Below is a small trained network, with its code and all its weights. Each question gives an input and a target symbol and asks what happens when units are switched off, that is, made to give their printed mean instead of their output.

import numpy as np


def w(rows, s, z=0):
    codes = np.array(rows[::2]) - 128.0
    scale = np.full(codes.shape[1], s)
    scale[-1] = z or s
    return codes * scale


def norm(h):
    return h / np.sqrt((h * h).mean(-1, keepdims=True) + 1e-5)


def softmax(a):
    e = np.exp(a - a.max(-1, keepdims=True))
    return e / e.sum(-1, keepdims=True)


def log_softmax(a):
    a = a - a.max(-1, keepdims=True)
    return a - np.log(np.exp(a).sum(-1, keepdims=True))


def net(x, mask):
    ids = ['ΞΩβζτψ'.index(c) for c in x.split()]
    T = len(ids)
    res = E[ids] + P[:T]
    u = 0
    for l in range(3):
        r = norm(res)
        for j in range(2):
            rows = slice(4 * j, 4 * j + 4)
            q, k, v = (r @ M[l][rows].T for M in (Q, K, V))
            z = softmax(np.where(np.tri(T) > 0, q @ k.T / 4**0.5, -1e9)) @ v
            o = O[l][rows]
            res = res + np.where(mask[u + j], z, o[:, -1]) @ o[:, :-1]
        u += 2
    return log_softmax(norm(res)[-1] @ U[:, :-1].T + U[:, -1])


Q, K, V, O = {}, {}, {}, {}
E = w([
[127,146,203,167,158],'Ξ',
[81,218,170,113,177],'Ω',
[143,176,156,194,159],'β',
[11,45,125,39,133],'ζ',
[145,64,105,158,145],'τ',
[123,125,214,225,56],'ψ',
],0.013)
P = w([
[6,189,109,59,189],'0',
[102,137,191,21,206],'1',
[107,202,103,124,117],'2',
[121,132,178,50,208],'3',
[108,185,95,134,109],'4',
[123,130,154,78,197],'5',
[116,172,93,140,107],'6',
[133,116,145,86,193],'7',
[116,155,94,149,104],'8',
[125,100,131,105,187],'9',
[124,139,92,155,99],'10',
[128,85,125,127,180],'11',
[132,124,93,155,95],'12',
[93,124,129,155,188],'13',
],0.011)
Q[0] = w([
[112,106,129,85,183],'0.h0',
[191,162,139,73,223],'0.h0',
[76,150,129,137,109],'0.h0',
[105,100,185,109,174],'0.h0',
[169,91,89,187,177],'0.h1',
[162,89,198,105,136],'0.h1',
[199,191,142,88,6],'0.h1',
[165,189,126,70,90],'0.h1',
],0.011)
K[0] = w([
[94,41,185,95,102],'0.h0',
[199,141,182,144,147],'0.h0',
[103,149,90,80,77],'0.h0',
[164,97,186,154,80],'0.h0',
[155,186,117,233,168],'0.h1',
[84,141,95,27,254],'0.h1',
[163,215,174,37,26],'0.h1',
[161,211,140,117,76],'0.h1',
],0.0075)
V[0] = w([
[127,141,85,56,100],'0.h0',
[165,133,121,169,62],'0.h0',
[75,147,159,173,21],'0.h0',
[232,171,202,122,56],'0.h0',
[167,137,115,138,47],'0.h1',
[93,90,151,254,104],'0.h1',
[117,161,128,50,152],'0.h1',
[120,144,125,177,147],'0.h1',
],0.0082)
O[0] = w([
[206,164,142,57,105,110],'0.h0',
[100,62,138,134,80,21],'0.h0',
[163,84,237,171,148,115],'0.h0',
[109,159,124,61,127,1],'0.h0',
[32,109,24,253,109,10],'0.h1',
[199,142,57,35,177,126],'0.h1',
[110,98,72,216,155,167],'0.h1',
[78,112,36,80,149,136],'0.h1',
],0.0056,0.0058)
Q[1] = w([
[100,82,112,113,247],'1.h0',
[163,188,91,107,74],'1.h0',
[188,137,113,157,74],'1.h0',
[109,108,110,93,193],'1.h0',
[177,143,191,106,201],'1.h1',
[139,173,95,190,28],'1.h1',
[187,178,122,161,111],'1.h1',
[148,142,121,61,87],'1.h1',
],0.014)
K[1] = w([
[114,74,14,45,254],'1.h0',
[149,187,137,210,130],'1.h0',
[144,185,72,151,160],'1.h0',
[147,79,108,138,109],'1.h0',
[193,36,136,175,135],'1.h1',
[100,226,148,102,174],'1.h1',
[130,182,106,98,121],'1.h1',
[152,187,91,53,169],'1.h1',
],0.01)
V[1] = w([
[211,179,158,167,87],'1.h0',
[142,236,77,131,148],'1.h0',
[118,137,71,170,173],'1.h0',
[163,191,168,245,125],'1.h0',
[254,96,153,174,95],'1.h1',
[76,133,147,206,109],'1.h1',
[52,99,155,186,75],'1.h1',
[131,98,67,92,152],'1.h1',
],0.011)
O[1] = w([
[12,74,151,115,184,1],'1.h0',
[215,68,167,60,119,88],'1.h0',
[71,114,171,116,47,120],'1.h0',
[39,54,110,9,168,11],'1.h0',
[108,151,245,29,188,62],'1.h1',
[149,71,144,106,2,115],'1.h1',
[164,101,131,126,59,102],'1.h1',
[70,146,76,123,149,118],'1.h1',
],0.0075,0.0081)
Q[2] = w([
[99,89,155,121,139],'2.h0',
[138,109,203,105,169],'2.h0',
[40,2,120,83,203],'2.h0',
[168,123,119,91,231],'2.h0',
[180,193,60,115,32],'2.h1',
[198,35,86,130,111],'2.h1',
[175,125,251,86,189],'2.h1',
[173,183,143,175,127],'2.h1',
],0.01)
K[2] = w([
[75,119,100,128,140],'2.h0',
[100,84,208,95,138],'2.h0',
[112,93,92,83,149],'2.h0',
[103,132,159,84,134],'2.h0',
[150,147,137,106,115],'2.h1',
[182,42,109,156,120],'2.h1',
[160,152,151,124,170],'2.h1',
[184,246,157,205,121],'2.h1',
],0.014)
V[2] = w([
[188,120,99,71,94],'2.h0',
[159,166,115,104,195],'2.h0',
[65,27,106,156,137],'2.h0',
[170,161,98,63,182],'2.h0',
[98,146,112,164,193],'2.h1',
[183,57,120,254,192],'2.h1',
[99,136,148,54,151],'2.h1',
[58,107,154,140,71],'2.h1',
],0.009)
O[2] = w([
[101,197,156,92,169,123],'2.h0',
[103,170,122,160,67,165],'2.h0',
[109,189,171,130,20,14],'2.h0',
[178,181,74,72,113,130],'2.h0',
[163,122,202,139,127,175],'2.h1',
[117,96,160,44,45,254],'2.h1',
[210,165,115,154,32,30],'2.h1',
[128,228,1,145,157,32],'2.h1',
],0.0071,0.0062)
U = w([
[3,139,121,138,92,252],'Ξ',
[126,214,103,46,45,153],'Ω',
[171,61,65,88,119,60],'β',
[143,198,96,234,40,75],'ζ',
[86,187,110,107,228,186],'τ',
[138,89,237,132,61,54],'ψ',
],0.0077,0.002)

Each question gives the input, a string of symbols that net reads in full, and the target symbol t.
The units are the heads (4 rows each of Q, K, V and O). Each row of codes is followed by its name. A weight is (code - 128) times the scale printed after its matrix; where a second scale follows, it is the last column's (O and U).
mask holds one flag per head, layer by layer. A switched-off head (its flag False) gives its mean, the last column of its rows in O, instead of its output. The means were averaged over made-up inputs and are rounded, as every weight is.
A unit's drop is (log p(t) with every unit on - log p(t) with that unit switched off) / (log p(t) with every unit on - log p(t) with every unit switched off).
The circuit of an input: a set's keep is (log p(t) with only the set's units on - log p(t) with every unit switched off) / (log p(t) with every unit on - log p(t) with every unit switched off). Starting from all 6 units, units are removed one at a time, each time the one whose removal leaves the highest keep (on an exact tie, the one counted first), for as long as the keep stays at least 0.8.
units of the circuit, in order: the units of the circuit, biggest drop first
heads that matter: for each layer, one digit per head in row order, 1 if its drop is at least 0.15 and else 0, layers parted by /
drop when u is switched off: that unit's drop, to one decimal
input Ξ τ β τ τ τ τ, target β: heads that matter -> 11 / 10 / 01
input ψ ψ ζ ζ β τ ζ ζ ψ Ξ ζ ψ ψ ζ, target ψ: units of the circuit, in order -> (1.h1)
input ζ ζ ζ ψ Ω ζ β, target Ω: units of the circuit, in order -> (1.h0, 2.h0, 2.h1)
input ζ ζ Ξ, target ψ: units of the circuit, in order -> (1.h1, 1.h0, 0.h1)
input ζ β τ Ξ Ξ, target ψ: units of the circuit, in order -> (2.h1, 1.h0)
input ψ β ζ τ ψ β τ, target β: heads that matter -> 01 / 10 / 00
input Ω ζ ζ Ω, target ζ: units of the circuit, in order -> (1.h1, 0.h1)
input β τ ψ ζ ζ β ψ ζ τ τ τ β, target τ: heads that matter -> 01 / 01 / 00
input ζ Ξ τ ψ ψ ζ ζ Ω Ω ζ τ ζ, target τ: heads that matter -> 10 / 11 / 11
input β Ω Ω ζ ζ β β τ τ Ξ, target τ: units of the circuit, in order -> (1.h1, 0.h1)
input ζ ψ Ξ Ω β β ζ ζ ζ ζ ζ β β, target Ω: heads that matter -> 01 / 10 / 11
input τ β Ω Ξ ψ β, target ψ: heads that matter -> 00 / 01 / 00
input ζ ζ Ω τ, target τ: heads that matter -> 10 / 01 / 00
input ζ ζ ζ Ξ, target ζ: units of the circuit, in order -> (1.h0)
input τ τ τ ζ Ξ Ξ ζ ψ τ τ ψ τ, target ψ: units of the circuit, in order -> (1.h1, 2.h1)
input ζ Ω ζ Ξ, target ζ: heads that matter -> 10 / 11 / 00
input Ω τ β ζ β Ω, target ζ: heads that matter -> 10 / 10 / 00
input Ω τ Ξ β τ β β ζ ψ, target Ξ: heads that matter -> 00 / 10 / 00
input ζ τ Ω β Ξ ζ ζ τ Ω, target τ: drop when 1.h0 is switched off -> 0.6
input β τ Ξ ζ ζ τ τ τ Ω β, target τ: units of the circuit, in order -> (1.h1)
input τ ζ τ Ξ ζ Ξ τ ψ ζ ζ β ψ τ β, target ψ: drop when 2.h1 is switched off -> 0.2
input ζ ζ Ω ψ β β τ β ζ ζ, target ζ: drop when 0.h1 is switched off -> 0.5
input ψ ζ τ Ξ β ζ Ξ ζ Ω τ β ψ ζ τ, target ψ: drop when 1.h0 is switched off -> 0.2
